Below are the code and all the weights of a small trained network. Each question names an input and a class and asks about switching units off, where a switched-off unit gives its printed mean instead of its output.

import numpy as np


def w(rows, s, z=0):
    codes = np.array(rows[::2]) - 128.0
    scale = np.full(codes.shape[1], s)
    scale[-1] = z or s
    return codes * scale


def f(y):
    return np.maximum(y, 0)


def log_softmax(a):
    a = a - a.max(-1, keepdims=True)
    return a - np.log(np.exp(a).sum(-1, keepdims=True))


def net(x, mask):
    res = np.array(x, float).reshape(1, 6) / 4 @ E
    y = f(res @ A[0][:, :-1].T + A[0][:, -1])
    res = res + np.where(mask, y, B[0][:, -1]) @ B[0][:, :-1]
    return log_softmax(res[-1] @ U[:, :-1].T + U[:, -1])


A, B = {}, {}
E = w([
[2,98,85,198,122,115,96],'x0',
[132,231,121,186,60,87,239],'x1',
[97,162,156,181,165,233,106],'x2',
[142,103,86,145,156,129,180],'x3',
[178,90,169,230,119,86,109],'x4',
[106,193,166,97,230,57,128],'x5',
],0.01)
A[0] = w([
[107,201,199,140,179,76,154,63],'n0',
[92,93,61,186,141,130,144,75],'n1',
[171,128,118,183,58,145,204,119],'n2',
[115,108,139,98,162,68,149,103],'n3',
[147,68,58,133,176,166,214,204],'n4',
[106,153,129,122,191,98,103,94],'n5',
[114,222,76,193,150,83,165,43],'n6',
[161,159,169,75,134,136,162,111],'n7',
[121,72,87,124,47,174,124,229],'n8',
[94,174,143,100,105,120,186,192],'n9',
[95,171,171,120,195,92,131,64],'n10',
[135,194,162,149,101,168,219,121],'n11',
[213,154,166,115,126,197,146,140],'n12',
[140,177,146,183,162,250,140,216],'n13',
[129,132,211,189,121,81,130,161],'n14',
[101,131,99,194,129,105,169,166],'n15',
[154,106,205,202,110,95,106,182],'n16',
[72,125,143,198,139,83,95,71],'n17',
[246,150,127,102,156,156,112,48],'n18',
[97,127,112,90,128,140,180,132],'n19',
[157,87,96,63,109,82,118,185],'n20',
[167,79,126,177,157,122,134,253],'n21',
[128,118,123,143,107,60,154,71],'n22',
[153,121,91,75,49,48,96,160],'n23',
[126,167,112,159,196,81,164,85],'n24',
[147,172,81,151,74,40,144,164],'n25',
[80,150,141,59,100,154,131,211],'n26',
[133,36,126,115,177,154,115,138],'n27',
[138,83,96,141,138,68,149,228],'n28',
[123,147,131,155,58,148,162,98],'n29',
[60,169,114,158,102,118,70,137],'n30',
[46,124,75,100,126,134,145,114],'n31',
[140,173,150,198,180,192,90,109],'n32',
],0.011,0.0029)
B[0] = w([
[93,122,66,59,79,99,137,207],'n0',
[128,73,96,166,112,124,133,187],'n1',
[115,104,75,83,93,141,100,240],'n2',
[44,145,104,134,102,161,149,176],'n3',
[107,147,167,129,145,21,30,207],'n4',
[109,118,105,105,20,104,83,175],'n5',
[126,101,178,148,89,191,85,217],'n6',
[105,33,47,195,197,159,147,204],'n7',
[20,163,83,121,119,67,108,239],'n8',
[169,126,90,94,164,201,80,206],'n9',
[83,79,67,189,55,94,102,189],'n10',
[145,125,142,105,129,217,89,237],'n11',
[88,85,16,202,182,95,195,236],'n12',
[63,196,152,151,137,41,124,255],'n13',
[189,123,80,99,148,174,41,200],'n14',
[161,124,146,81,214,109,143,196],'n15',
[145,149,25,77,225,97,85,214],'n16',
[101,52,123,216,175,177,159,192],'n17',
[64,57,99,155,98,190,182,222],'n18',
[190,176,144,89,145,123,44,173],'n19',
[59,182,136,127,163,160,147,208],'n20',
[126,173,104,94,166,112,38,194],'n21',
[88,178,140,114,92,133,121,180],'n22',
[86,223,163,204,142,116,167,219],'n23',
[82,84,176,118,78,82,84,183],'n24',
[104,99,162,110,188,166,160,231],'n25',
[214,188,76,108,200,65,62,202],'n26',
[88,100,184,86,92,255,82,223],'n27',
[95,188,145,124,193,159,103,189],'n28',
[86,124,182,58,77,167,85,199],'n29',
[166,84,86,183,169,133,142,192],'n30',
[178,78,21,164,196,196,178,189],'n31',
[99,197,215,84,128,93,177,210],'n32',
],0.0061,0.011)
U = w([
[163,148,100,117,202,130,96,181],'0',
[123,66,80,194,174,154,199,90],'1',
[121,112,173,76,112,202,86,71],'2',
[123,149,124,125,160,114,108,253],'3',
[68,207,170,160,162,105,167,107],'4',
[71,89,117,115,10,99,129,130],'5',
[165,114,135,132,130,121,172,121],'6',
[194,108,193,165,74,73,173,42],'7',
],0.012,0.0041)

Each question gives the input, the list of numbers given to net, and the class t.
The units are the neurons (one row each of A and B). Each row of codes is followed by its name. A weight is (code - 128) times the scale printed after its matrix; where a second scale follows, it is the last column's (A, B and U).
mask holds one flag per neuron, in row order. A switched-off neuron (its flag False) gives its mean, the last column of its row in B, instead of its output. The means were averaged over made-up inputs and are rounded, as every weight is.
A unit's drop is (log p(t) with every unit on - log p(t) with that unit switched off) / (log p(t) with every unit on - log p(t) with every unit switched off).
The circuit of an input: a set's keep is (log p(t) with only the set's units on - log p(t) with every unit switched off) / (log p(t) with every unit on - log p(t) with every unit switched off). Starting from the 12 units with the biggest drops (on a tie, the unit counted first), units are removed one at a time, each time the one whose removal leaves the highest keep (on an exact tie, the one counted first), for as long as the keep stays at least 0.8.
circuit, biggest first: the units of the circuit, biggest drop first
most important unit: the unit with the biggest drop
k most important neurons: the k neurons with the biggest drops, biggest first
input [5,-8,-1,2,4,-7], class 2: circuit, biggest first : n27
input [3,-5,8,-6,7,1], class 4: 2 most important neurons : n32; n13
input [5,3,2,8,-4,-2], class 3: 2 most important neurons : n4; n12
input [1,3,-7,4,3,-4], class 4: circuit, biggest first : n23; n28
input [3,-4,6,-2,-5,7], class 5: circuit, biggest first : n5; n10
input [-7,2,-4,-6,-7,8], class 5: circuit, biggest first : n10; n0
input [-4,-3,-2,3,3,1], class 1: circuit, biggest first : n18; n26
input [5,1,-7,2,-3,8], class 5: 2 most important neurons : n5; n10
input [-6,7,-1,0,8,5], class 0: 3 most important neurons : n16; n14; n27
input [-7,7,-1,-1,8,3], class 0: 3 most important neurons : n16; n14; n12
input [-5,8,4,-2,2,3], class 2: 2 most important neurons : n11; n6
input [-1,-6,-7,0,6,3], class 4: circuit, biggest first : n23; n20
input [5,8,8,3,0,0], class 2: circuit, biggest first : n6; n11
input [6,2,8,8,8,0], class 0: circuit, biggest first : n16; n21
input [8,0,7,8,-1,8], class 1: 2 most important neurons : n31; n17
input [-5,2,0,-4,-3,1], class 1: most important unit : n7
input [-1,-7,6,1,0,8], class 5: 2 most important neurons : n10; n5
input [0,-3,5,-1,8,-7], class 0: 2 most important neurons : n16; n21
input [-5,1,7,2,1,-2], class 4: 2 most important neurons : n13; n32
input [-1,8,-7,-8,8,-5], class 0: circuit, biggest first : n16
